Below are the code and all the weights of a small trained network. Each question names an input and a class and asks about switching units off, where a switched-off unit gives its printed mean instead of its output.

import numpy as np


def w(rows, s, z=0):
    codes = np.array(rows[::2]) - 128.0
    scale = np.full(codes.shape[1], s)
    scale[-1] = z or s
    return codes * scale


def f(y):
    return y / 2 * (1 + np.tanh(0.7978845608 * (y + 0.044715 * y**3)))


def log_softmax(a):
    a = a - a.max(-1, keepdims=True)
    return a - np.log(np.exp(a).sum(-1, keepdims=True))


def net(x, mask):
    res = np.array(x, float).reshape(1, 5) / 4 @ E
    y = f(res @ A[0][:, :-1].T + A[0][:, -1])
    res = res + np.where(mask, y, B[0][:, -1]) @ B[0][:, :-1]
    return log_softmax(res[-1] @ U[:, :-1].T + U[:, -1])


A, B = {}, {}
E = w([
[113,252,117],'x0',
[127,128,128],'x1',
[129,128,128],'x2',
[79,122,212],'x3',
[237,146,207],'x4',
],0.014)
A[0] = w([
[121,128,62,193],'n1',
[43,114,127,242],'n2',
[162,151,187,103],'n3',
[88,160,134,108],'n4',
[37,215,88,164],'n5',
[106,50,116,178],'n6',
[164,170,163,155],'n7',
[211,93,175,202],'n8',
[80,174,92,140],'n9',
[114,123,47,224],'n10',
[168,75,160,134],'n11',
[162,112,176,116],'n12',
[252,148,122,105],'n13',
[80,71,90,215],'n14',
[155,141,200,23],'n15',
[42,120,174,146],'n16',
[229,140,101,108],'n17',
[203,101,135,173],'n18',
[166,202,154,39],'n19',
[132,157,85,224],'n20',
[212,196,185,46],'n21',
[178,78,143,155],'n22',
[64,65,74,253],'n23',
[49,54,115,176],'n24',
[165,148,232,65],'n25',
[78,174,100,177],'n26',
],0.015,0.0043)
B[0] = w([
[118,52,97,180],'n1',
[161,141,233,221],'n2',
[150,112,38,200],'n3',
[103,131,169,161],'n4',
[92,97,188,242],'n5',
[171,178,133,217],'n6',
[183,147,24,200],'n7',
[69,137,62,253],'n8',
[82,81,169,188],'n9',
[158,20,87,201],'n10',
[47,121,114,205],'n11',
[50,72,38,189],'n12',
[99,212,139,247],'n13',
[238,130,118,223],'n14',
[146,59,65,191],'n15',
[127,196,218,205],'n16',
[89,239,171,215],'n17',
[70,154,97,214],'n18',
[199,153,89,201],'n19',
[153,80,129,174],'n20',
[165,151,48,252],'n21',
[37,129,92,205],'n22',
[229,118,139,250],'n23',
[186,198,168,242],'n24',
[160,59,1,235],'n25',
[92,48,211,192],'n26',
],0.0088,0.014)
U = w([
[225,105,57,255],'0',
[9,217,91,50],'1',
[90,27,109,141],'2',
[170,251,88,39],'3',
[186,231,155,92],'4',
[57,67,56,90],'5',
[69,156,191,60],'6',
],0.012,0.003)

Each question gives the input, the list of numbers given to net, and the class t.
The units are the neurons (one row each of A and B). Each row of codes is followed by its name. A weight is (code - 128) times the scale printed after its matrix; where a second scale follows, it is the last column's (A, B and U).
mask holds one flag per neuron, in row order. A switched-off neuron (its flag False) gives its mean, the last column of its row in B, instead of its output. The means were averaged over made-up inputs and are rounded, as every weight is.
A unit's drop is (log p(t) with every unit on - log p(t) with that unit switched off) / (log p(t) with every unit on - log p(t) with every unit switched off).
The circuit of an input: a set's keep is (log p(t) with only the set's units on - log p(t) with every unit switched off) / (log p(t) with every unit on - log p(t) with every unit switched off). Starting from the 12 units with the biggest drops (on a tie, the unit counted first), units are removed one at a time, each time the one whose removal leaves the highest keep (on an exact tie, the one counted first), for as long as the keep stays at least 0.8.
circuit, biggest first: the units of the circuit, biggest drop first
unit that matters most: the unit with the biggest drop
k most important neurons: the k neurons with the biggest drops, biggest first
drop of u: that unit's drop, to one decimal
input [4,-4,-8,-1,-8], class 2: unit that matters most : n10
input [-8,-5,-2,7,0], class 4: circuit, biggest first : (n24 n16)
input [-6,2,2,8,0], class 4: circuit, biggest first : (n16 n24)
input [5,8,-2,1,5], class 0: 3 most important neurons : (n25 n15 n16)
input [-3,-1,-6,0,-6], class 0: 3 most important neurons : (n10 n17 n13)
input [-4,-1,7,1,1], class 5: 2 most important neurons : (n17 n13)
input [3,-1,5,3,1], class 0: 2 most important neurons : (n17 n13)
input [0,-1,4,-2,-8], class 0: 2 most important neurons : (n23 n14)
input [1,-7,0,-1,-4], class 2: drop of n20 : 0.0
input [-7,6,-2,3,-7], class 4: drop of n24 : 0.1
input [1,0,0,2,0], class 6: drop of n25 : 0.2
input [-8,-4,0,0,1], class 1: drop of n11 : 0.2
